(in the rows, 128 means zero)
Each row is followed by its class number.
[150  85 131 109 138 138 109 139 120 171  86 172 105 132  96 107 129 149
 132 112 181 178 192 100 140 141 131 126 151 152 135 137  99 148 128 124
 122] => 5
[130 134  84 164  82  83 107 136 156 182 124 172 116 128  97 126  85 175
 141 140 123  84 183 143 153 100 115 151 100 129  90 148 112 129 149 189
  92] => 6
[165 121 134 161 110 130  94  92 135 124 137 126  75 126  92  98 142 191
 158 125 139 111 124 124 109 115  91 113  67 122  80 184 165 131 145 154
  54] => 1
[ 93 107 136 119 135 114  45 145 110 217  95 191 131 151  84  99  84 191
 135 110 119 107 172 122 138 117 111 159 139 159  92 137  91 110 112 162
 109] => 7
[ 85 104 134 153 140 172 120 150  87 186  94 176 118 175 129  99  93 188
 138 132 101 170 199  93 174 155 147 119 135 136 114 144  97 123  90 138
 118] => 10
[193 115 131 117 111 130 117 146 154 180  63 135  92 123  76 122  92 123
 131 123 174 153 142  89 122 130 135 122 115 161 151 122 181 136  85 124
 110] => 5
[144 137 141 143 140 147  77 129 132 155 112 120 115 156 132 113 125 146
 108 123 110 177 128 145 135 138  90 131 166 147 151 148 156 133 113 130
 121] => 7
[128 154 135  96 126 138 121 129 178 163 123 141  95 114  91 103  96 123
 119  96 103 147 138 131 125 103 112 127 150 134 109 141 154 106  99 145
 102] => 6
[116 146 137 161  83 109  88  85 120 101 148 138 112 140 107 122  98 162
 124 114 131 150 122 138 135 141 111 143 108 149 150 151 126 139 144 131
  63] => 2
[182 147 122  86 143 157 122 140 140  98 118 116 103 151 138 140 131  99
 114 132 141 184 131 108 123 169 117 108 120 158 147 132 170 145 115 110
 157] => 5
[ 97 135 126 124 119 165 126  98  97 166 118 130 134 139  86 106 104 167
 155 122 124 162 142 130 122 133 148 174 148 155 159 144 106 126  89 106
 125] => 4
[ 72 118 129 126 128 141 176 126 122 252 115 151 157 120 110 104  94 152
 192 103 113 117 156 118 129 117 146 141 127 105 149  81 159 108  67  83
 114] => 0
[197 132 137 152 135 106 158  98 142 120 116 119  98 118 126 151 112 132
 131 113 124 177 111 150 158 120 155 110 122 134 120 128 102 120 111  97
 109] => 6
[ 87 108 145 126 122 108  87 134 163 124  94 142 121 130 115  82  90 119
 134 115 122 119 136 105 136 117 140 159 179 127 178  95 114 117  99 126
 104] => 0
[139 152 132  87 142 155 175  80 157 139 118 146 133 143 135 114  81  96
 183 120 113 163  72 111 137 112 147 123 144 134 156 103 144 117  94  54
 140] => 9
[109  96 115 102 168 154 131 132 148 169 117 150 122 134 134  82 127 142
 164 111  70 167  98  78 124 126  83 141 168 134 177 144 183  93  98  67
 158] => 1
[114 145 168 146 151 172 121  92 140 153 126 131 136 145 116 105 105 155
 163 104  99 151 115 125 159 123 103 134 164 133 153 115 138 100  81  92
 149] => 0
[136 129 131 151 112 112  85  97 135 144  89 140 131 133  93 103  87 133
 127 121 132 163 139 123 142 122 140 148 126 174 162 145 110 119 101 116
  83] => 4
[153 141 150 155 116 139 109 115 184 170 107 127 123 123 131 115  88 131
 141 120 145 121 145 126 183 114 117 146 177 128 132 146 147  93 140 139
 107] => 2
[130 131 109 137 100 114  49 128 125  86 141 121 111 143 120 115  86 178
 119 141 135 119 103 125 125 117 155 166 105 134 137 159 143 165 146 159
 107] => 11
[132 112 108 116 161 129  93 140 122 130  99 171 129 150 132 157 108 177
 148 121 174 148 115 104 144 139 108 144 149 152 151 111 155 141 117 110
 180] => 11
[122 117 127 102 121 172 114 148 116 191 118 121 145 116 129 118 112 126
 136 105 102 142 170  94 110 128 154 142 144 100 156 169 150 136 147 137
 122] => 12
[171 116 112 153 149 160  84 119 101 135  91 110 135 161  97 125  77 202
 151 151 143 144  95 131 146  85 139 166 136 145 143 151 146 138 107 148
 136] => 11
[130  91 136  98 164 140  58 129 127 138 116 122 111 149 110  91 110 185
 141 132 110 163 102 104 119 135 105 151 170 150 162 145 154 109 117 107
 162] => 11
[136 100 154 134  93 117  84 136 145 135 114 178 107 143  58 125  95 174
 136 135 118 126 139 142 148 113  99 140 138 105 132 159 102 132 134 184
  81] => 3
[195 127 117  98 161 164 117 122 126  77  89 137 114 157 161 137 107 148
 137 133 111 181  72  95 122 126 127 118 161 118 162 163 205 103 124 112
 142] => 1
[139 187 145 137  98 134 121  94 192  60 167 157 100 151 125 136  67 135
 132 139 140 144 111 120 176 128  95 141 115 106 127 176  97 171 153 153
  99] => 8
[142 131 137 122 125 121  97 116 139  95 148 129 103 130 136 114 139 130
 109 124 182 146 153 117 115 145 127 128 122 143 156 137 114 152 153 136
 107] => 5
[ 92 127  89 143  99 166 119 160 131 190 129 173 139 157 120  92  80 142
 160 134  98 119 187 128 176 111 152 167 135 149 115 152  87 119 109 169
 120] => 6
[126 125 135 164 116 142 101 140 104 157 127 143 160 132 120 143 107 128
 125 122 122 144 138 108 114 149 126 139  84 140 175 168 156 155 104 164
 117] => 9
[ 92 124 128 176  90 140  95 143 128 132 129 101 109 134  69 101  66 175
 121 139 116 107  86 126 130 135 112 154  94 137 189 112 149 116  44 131
 134] => 0
[128 103 121  91 129 132 111 140 148 159  88 137 123 145  98  97  97 141
 132 122 106 138 122 102 168 128  78 130 187 142 142 126 121  83 136 103
 122] => 1
[111 125  88 132  90  86  84 131 115 103  57 113  63 131 112 125  94 160
  93 108 168  77 137 121 143 119 140 122 135 142  82 111 118 121 152 151
  71] => 12
[152 141 153 135 116 103 130 101 136  45 119 174 109 121 131 120 106 159
 134 126 168 128 124 128 145 107 119 119 151 116  91 161  81 106 156 167
 107] => 8
[ 92 126 147 154 116 147  82 113 138 162 107 160 108 145  91  86  95 176
 134 108  96 157 136 123 148 137  93 132 150 140 148 130 151 109  72 115
 129] => 0
[103 146 110 104 135 135 155 129 159  96 115 178  99 140 150 111 103  96
 194 108 117 168 202  73 141 135 161 151 143 100 151 143  92 176 118 105
 147] => 3
[ 93 124 149 105 104  77  94 115 116 160 124 191 116 144  91 113  94 191
 129 117  86 141 134 133 101 140  85 155 155 148 127 115 102  95 108 119
 106] => 7
[ 79 126 122  80 120 172  84 113 147 217 133 158 131 142  99 106 113 147
 161 116  99 104 168 128 125 120 138 176 141 133  99 137  96 140 144 123
 156] => 12
[120 133 130 128 103 119 149 107 148 108 158 132  97 124 121 106 113 163
 137 138 112 159 172 154 153 141 112 150 146  97 103 166  73 123 153 137
  84] => 2
[ 77 127 129 123 182 183 128 136 104 183 131 126 156 137 112  80 142 123
 165  98 115 160 143 101 122 139  98 115 112 195 155  99 129  95  49  81
 190] => 10
[105 141 132 116 117 113 131  81 145 176 120 139 106 116  73 113 138 151
 134 119 128 122 140 162 107 105 122 132 117 130  77 127 150 141 126 124
  61] => 4
[106  80 153 121 181 155 105 117 110 174  99 163 119 168  91 131 128 129
 150 124 125 156 138 102 109 139 147 133 117 176 155  87 111 148  84  97
 142] => 6
[140 146 138 174 137 147  99  90 127 133  91 135  99 154  90 125  73 175
  92 127 128 159 114 132 143 107 109 116 152 163 150 122 138 104  93 122
 162] => 6
[139  87 115 104 143 157  93 124 129 170  71 151  86 164 100  69  92 153
 141 131 116 176 147 121 157 112 155 114 175 153 120 133 109 105 116 115
 111] => 6
[162 115 153 119 123 181  63  94  96  91  77 116  92 166 100 104 114 150
 122 127 137 205 137 102 128 146 152 124 191 142 165 168 155 154 159 126
 115] => 2
[ 62 136 169 142 107 159 127  93 117 174 165 135 153 137 123  92 115 133
 128 116 122 169 170 136 140 146 127 152 151 131 168 151  66 148 137 115
 112] => 8
[ 96 124 119 142 126 119  74 145 132 107 128 125 106 125 124 101 100 150
  96 121 112 154 119  94 132 140 103 151 141 126 173 188 140 157 134 150
 148] => 8
[137 106 135 150 140 161  89 141 120 153  90 111 119 167  86 110 109 171
 150 156 116 102  92 120 154 112 120 139 138 170 128 109 139 106  89 151
 141] => 10
[114 129 114 162 117 138 128 145 151 134 135 140 109 106 136  98 112 136
 146  94 143 144 130 123 157 126 130 111 100 105 140 139 161 139  84 120
  99] => 0
[160 118 143 138 113 161  92 106 147 200  93 151  99 157 117 103 110 178
 152 135 111 149 166 141 189 140 108 115 171 131  72 171 161  91 154 135
 104] => 2
[127 124 120  97 183 139 158 136 109 194 153 133 130  97 141  91 153 142
 208  63  86 159 113 101 116 116 106 133 130 135 120 150 150 107  87  65
 145] => 7
[171 130 143  92 143 137 139  86 149 155 114 147 118 115  78 115 119 151
 133 137 118 186 119 165  80 110  97 111 121 112 110 152 152 117  99 132
 124] => 9
[153 103 119 151 143 163 129 135 128 173  77 145 103 130  80 126  89 179
 160 132 165 114 108 122 186 106 148 138 126 142  97 146 125 113  82 130
 126] => 4
[125 151 120 117 144 189 102 136 148 200 113 145 126 121 117 106 124 139
 165  97 129 136 170 103 149 122 128 150 147 135 106 191 182 134 113 149
 133] => 4
[143 172 124 157 107 150 149  93 137  39 168 105 115 129 116 106  95 137
 111 141 133 197 139 164 136 131  95 130 104 128 147 168  80 123 111 133
 103] => 2
[111 144 111 144  88  78  84 124 126 169 114 148 133 142  71 122  70 157
 104 125 111 121  93 146 118 104  82 138 100 160 150 102 150 135 104 125
  87] => 7
[129  87 122 127 114 103 166 151 130 202  94 204 144 130 136 149 110 132
 184 129 106 129 129 106 163 124 167 144 117 109 105 137 144 156 128 121
 102] => 8
[173 140 163 131 176 166 165  65 154 153 156 124 140 111 114 121 137 126
 182 112 140 178 119 139 123 104 103 119 112 111 136 160 113 145 115 102
 127] => 9
[142 139 127 117 126 105  67 124 141 119 114 185 114 136 167 102 134 131
 132  98 170 142 173 144 156 134 132 110 158 151  81 138  84 115 160 134
 115] => 7
[112 138 123 108 125 127  57 139 103 186  85 165 147 148  88 115  94 192
 112 106  96 142 163 118 152 123 100 138 177 164 112 143 129  97 130 171
 146] => 10
[ 98 128 119 127 154 165 132 148 139 164 116 137 149 126  87 111  72 131
 140 120 115 147 137  99 172 116 123 173 143 148 167 151  88 124  76 117
 150] => 4
[142 128 125 130 125 154  82 120 138 136  98 139 118 167  92 110  91 158
 141 159 119 128 137 112 147 129 107 141 135 149 132 163 148 118 124 156
 102] => 4
[133 107 151 156 183 128 133 133 179 198 103 133 132 121 173  98 101  98
 146 103 139 147 158 104 136 102 152 135 153 137 181 118 139  80  79 122
  81] => 6
[185 121 128 149 109 147  99 130 128 141 101 154 118 141  76 109  77 147
 125 123 133 201 151 131 130 113 120 115 106 154 158 170 122 120  89 167
  69] => 6
[116 129 140 169  90 106  88 126 116 159  81 165 112 134 102 144 113 150
 104  96 110 151 146 144 134 136 126 152 127 159 107 150 181 135 100 168
  47] => 2
[161 125 104 132 133 163 152 116 129 137 125 102 139 134 148 134 108 118
 177 130 163 119 114 121 142 110 150 130 108 125 156 120 110 124 132  98
 125] => 12
[118 100 131 123 136 157 118 123 132 212  86 142 107 148  54 121  32 176
 153 128 160 117 110 116 154  95 183 174 141 150 162  91  75 119  64 114
 133] => 6
[166 126 175 148  95 146  76  96 131 143  88 147 123 137  67 136 110 133
 124 122 136 168 153 142 132 138 145 150 139 165 126 146 123 142 119 145
 110] => 2
[ 88 166 128 144 100  84  91  99 134  96 110 157 123 142 112 128  81 124
  97 115  90 141 145 130 115 139 118 158 103 175 125 121 134 119  98 133
  99] => 2
[169 163 135 153 138 129 141  96 129  46 105 115 128 133 115 175 115 108
 121 145 142 141 102 135 107 119 138 148 110 139 139 128 121 172 103 147
 164] => 9
[138 144 127  79 133 147 124  91 158 241 137 130 155 147  72 120  86 155
 151 147 129 153 161 144 113 111 111 183 138 141 164 114 108 145 123 107
 148] => 5
[166 146 113 136  95 172 108 139 109 141  89 133 120 158  80 117  95 182
 119 155 149 174 182 139 149 139 110 103 138 138 116 152 121 125 119 179
 134] => 10
[158 135 130 160 102 158  87 126 108 121  91 131 131 148  83 114  67 184
 121 127 124 177 110 133 148  95 129 160 149 152 147 166 149 135  90 162
  97] => 11
[ 49 145  98  83 109 163 100 115 104 227 104 133 153 152  93  85  90 141
 134 105  88 144 206 122  97 120 112 165 149 149 142 128 116 123 121 128
 103] => 12
[113  98 154  82 166 137 124 137 164 197  95 154 122 132 108 101  76 116
 140 120 152 118 140  85 152 119 167 158 160 155 149  81  85 104  92  81
 161] => 5
[168 128 109 142 128 140  86 102 127  71  92 136 116 151  99 121 130 153
 146 149 142 139 117 143 161 100 131 156 165 155 112 165 103 147 154 157
 119] => 4
[217 111 149  89 185 115  74  93 124 157  93 115  75 102  88 125 143 175
 129  68 133 191 128 119 116 113 119  84 153 130  94 177 158 117 154 122
 116] => 6
[ 59 152 127 166 121 107  83 111 164 154 127 140 120 114  98  98 105 146
 114 105 137 118 212 151 143 119 124 176 124 123 116 123  66 170 103 154
 127] => 0
[124 119 127 112 144 107 124 142 147 115 103 143 134 107 131 132  88 128
 134 119 126 135 129 105 129 126 145 178 169 132 164 125 117  96 105 121
 169] => 2
[114 134 103 120  84 160 122 110 117 175  79 132  84 149 113 115  75 172
 145 114 137 146 133 103 120 131 151 141 149 126 155 130 166 130 110 105
  91] => 12
[148 129 113 110 142 152  78 120 151 152 129 172 125 154 151  91 147 119
 147 117 166 161 193 131 155 118 132 130 132 154 102 163 114 163 167 154
  87] => 5
[111 120 109  97 187 136 133 124 131 154 109 161 110 147 132 107 126 157
 196  89 113 169 143 120 150 130  78 137 156 145 137 132 114  91  77  96
 148] => 3
